Below are the code and all the weights of a small trained network. Each question names an input and a target symbol and asks about switching units off, where a switched-off unit gives its printed mean instead of its output.

import numpy as np


def w(rows, s, z=0):
    codes = np.array(rows[::2]) - 128.0
    scale = np.full(codes.shape[1], s)
    scale[-1] = z or s
    return codes * scale


def norm(h):
    return h / np.sqrt((h * h).mean(-1, keepdims=True) + 1e-5)


def f(y):
    return np.maximum(y, 0)


def softmax(a):
    e = np.exp(a - a.max(-1, keepdims=True))
    return e / e.sum(-1, keepdims=True)


def log_softmax(a):
    a = a - a.max(-1, keepdims=True)
    return a - np.log(np.exp(a).sum(-1, keepdims=True))


def net(x, mask):
    ids = ['αβγδζηθλξστφω'.index(c) for c in x.split()]
    T = len(ids)
    res = E[ids] + P[:T]
    u = 0
    for l in range(2):
        r = norm(res)
        for j in range(3):
            rows = slice(2 * j, 2 * j + 2)
            q, k, v = (r @ M[l][rows].T for M in (Q, K, V))
            z = softmax(np.where(np.tri(T) > 0, q @ k.T / 2**0.5, -1e9)) @ v
            o = O[l][rows]
            res = res + np.where(mask[u + j], z, o[:, -1]) @ o[:, :-1]
        u += 3
        y = f(norm(res) @ A[l][:, :-1].T + A[l][:, -1])
        res = res + np.where(mask[u : u + 4], y, B[l][:, -1]) @ B[l][:, :-1]
        u += 4
    return log_softmax(norm(res)[-1] @ U[:, :-1].T + U[:, -1])


Q, K, V, O, A, B = {}, {}, {}, {}, {}, {}
E = w([
[120,29,76,150],'α',
[93,163,63,159],'β',
[91,161,171,146],'γ',
[165,40,176,186],'δ',
[145,105,50,126],'ζ',
[115,169,196,166],'η',
[114,167,150,176],'θ',
[177,56,110,130],'λ',
[53,114,151,154],'ξ',
[160,89,254,160],'σ',
[85,137,154,153],'τ',
[80,53,152,154],'φ',
[43,83,121,142],'ω',
],0.003)
P = w([
[137,142,119,116],'0',
[46,74,209,156],'1',
[144,141,117,115],'2',
[111,93,153,194],'3',
[143,142,118,113],'4',
[91,107,1,208],'5',
[142,144,118,111],'6',
],0.0085)
Q[0] = w([
[198,76,165,186],'0.h0',
[21,89,118,180],'0.h0',
[123,117,133,7],'0.h1',
[172,71,46,95],'0.h1',
[82,207,204,120],'0.h2',
[202,206,104,26],'0.h2',
],0.017)
K[0] = w([
[199,60,186,164],'0.h0',
[13,78,150,211],'0.h0',
[186,142,48,17],'0.h1',
[161,62,41,189],'0.h1',
[91,218,195,68],'0.h2',
[254,229,32,87],'0.h2',
],0.014)
V[0] = w([
[240,121,107,251],'0.h0',
[11,177,17,154],'0.h0',
[121,101,128,37],'0.h1',
[118,216,254,90],'0.h1',
[62,172,114,132],'0.h2',
[153,220,198,16],'0.h2',
],0.0089)
O[0] = w([
[202,166,167,219,140],'0.h0',
[61,226,23,103,133],'0.h0',
[113,66,136,106,91],'0.h1',
[62,58,25,178,29],'0.h1',
[101,157,90,188,136],'0.h2',
[154,131,3,36,5],'0.h2',
],0.0062,0.0027)
A[0] = w([
[226,210,98,137,100],'0.n0',
[148,123,166,188,61],'0.n1',
[251,97,136,108,254],'0.n2',
[160,95,59,196,86],'0.n3',
],0.014,0.0013)
B[0] = w([
[209,134,134,252,202],'0.n0',
[66,184,79,140,254],'0.n1',
[199,50,193,38,241],'0.n2',
[93,36,98,115,203],'0.n3',
],0.013,0.0061)
Q[1] = w([
[142,122,114,7],'1.h0',
[65,53,183,135],'1.h0',
[128,50,188,132],'1.h1',
[199,157,63,250],'1.h1',
[116,84,226,112],'1.h2',
[65,71,166,216],'1.h2',
],0.018)
K[1] = w([
[30,155,138,189],'1.h0',
[193,97,152,194],'1.h0',
[201,125,194,98],'1.h1',
[69,49,184,251],'1.h1',
[183,80,209,96],'1.h2',
[102,13,192,189],'1.h2',
],0.017)
V[1] = w([
[122,166,113,102],'1.h0',
[175,151,91,79],'1.h0',
[78,118,161,59],'1.h1',
[93,168,84,49],'1.h1',
[69,138,115,49],'1.h2',
[155,6,224,131],'1.h2',
],0.011)
O[1] = w([
[173,118,135,111,87],'1.h0',
[132,91,179,90,86],'1.h0',
[73,174,118,167,155],'1.h1',
[148,191,22,179,81],'1.h1',
[119,161,144,254,124],'1.h2',
[41,119,19,62,254],'1.h2',
],0.0067)
A[1] = w([
[123,36,172,100,3],'1.n0',
[32,88,91,134,184],'1.n1',
[39,201,116,71,177],'1.n2',
[128,1,133,157,138],'1.n3',
],0.017,0.0029)
B[1] = w([
[150,223,62,120,186],'1.n0',
[250,159,111,78,248],'1.n1',
[30,90,165,136,203],'1.n2',
[37,73,179,211,203],'1.n3',
],0.018,0.014)
U = w([
[159,223,151,63,113],'α',
[194,209,142,200,53],'β',
[190,106,56,126,138],'γ',
[83,107,250,142,143],'δ',
[207,96,177,177,200],'ζ',
[150,40,82,167,103],'η',
[123,40,141,206,96],'θ',
[149,88,165,35,252],'λ',
[112,226,46,107,56],'ξ',
[76,5,100,72,69],'σ',
[196,167,51,114,87],'τ',
[50,124,166,43,136],'φ',
[72,187,164,184,179],'ω',
],0.014,0.004)

Each question gives the input, a string of symbols that net reads in full, and the target symbol t.
The units are the heads (2 rows each of Q, K, V and O) and the neurons (one row each of A and B). Each row of codes is followed by its name. A weight is (code - 128) times the scale printed after its matrix; where a second scale follows, it is the last column's (O, A, B and U).
mask holds one flag per unit, layer by layer, with each layer's heads first. A switched-off unit (its flag False) gives its mean, the last column of its rows in O or B, instead of its output. The means were averaged over made-up inputs and are rounded, as every weight is.
A unit's drop is (log p(t) with every unit on - log p(t) with that unit switched off) / (log p(t) with every unit on - log p(t) with every unit switched off).
The circuit of an input: a set's keep is (log p(t) with only the set's units on - log p(t) with every unit switched off) / (log p(t) with every unit on - log p(t) with every unit switched off). Starting from the 12 units with the biggest drops (on a tie, the unit counted first), units are removed one at a time, each time the one whose removal leaves the highest keep (on an exact tie, the one counted first), for as long as the keep stays at least 0.8.
circuit, biggest first: the units of the circuit, biggest drop first
most important unit: the unit with the biggest drop
k most important neurons: the k neurons with the biggest drops, biggest first
which heads matter: for each layer, one digit per head in row order, 1 if its drop is at least 0.15 and else 0, layers parted by /
input α α σ β δ ω, target β: which heads matter : 011 / 001
input δ ζ λ τ σ ω ω, target ω: circuit, biggest first : [0.h0 1.h2]
input β ω γ ζ γ σ, target ω: 3 most important neurons : [1.n1 0.n1 0.n2]
input ω θ β α, target ζ: circuit, biggest first : [1.n1 0.n2 1.n0]
input δ ξ ζ β γ σ, target β: which heads matter : 011 / 000
input τ ζ ζ δ, target ω: which heads matter : 101 / 010
input λ σ β η λ η ξ, target ξ: 3 most important neurons : [1.n3 0.n0 0.n1]
input λ δ δ δ θ, target θ: most important unit : 0.n0
input ζ ω φ ω η τ, target ξ: circuit, biggest first : [0.h2 0.n1 1.n3 0.n2]
input λ β ζ δ β, target ζ: which heads matter : 000 / 010
input α β σ, target σ: which heads matter : 010 / 001
input δ θ φ, target φ: which heads matter : 000 / 001
input τ α τ ω θ, target θ: which heads matter : 011 / 001
input τ ζ δ ξ, target ω: 4 most important neurons : [0.n1 0.n2 1.n2 0.n0]
input σ ω θ λ, target ξ: which heads matter : 100 / 011
input λ ω ω τ ζ φ γ, target γ: circuit, biggest first : [0.h1 0.h2]
input θ η ω, target ω: circuit, biggest first : [0.h0 1.h2]
input α λ δ θ, target φ: which heads matter : 101 / 000
input β η β ξ δ λ, target τ: circuit, biggest first : [1.n1]
input λ γ τ σ β η, target σ: circuit, biggest first : [0.n3]
input ω λ α, target α: which heads matter : 011 / 000
input θ λ ζ δ ξ λ, target λ: which heads matter : 111 / 000
input β ω ξ θ, target ξ: 4 most important neurons : [0.n1 1.n3 0.n2 0.n0]
input β δ ω λ θ ζ ζ, target ζ: which heads matter : 000 / 000
input α α τ ζ ξ θ, target ω: which heads matter : 011 / 000
input λ ξ λ γ ζ, target ζ: 3 most important neurons : [0.n0 1.n2 1.n1]
input σ ζ ω ω ζ φ, target ξ: which heads matter : 111 / 001
input ω λ ζ η, target φ: most important unit : 1.n2
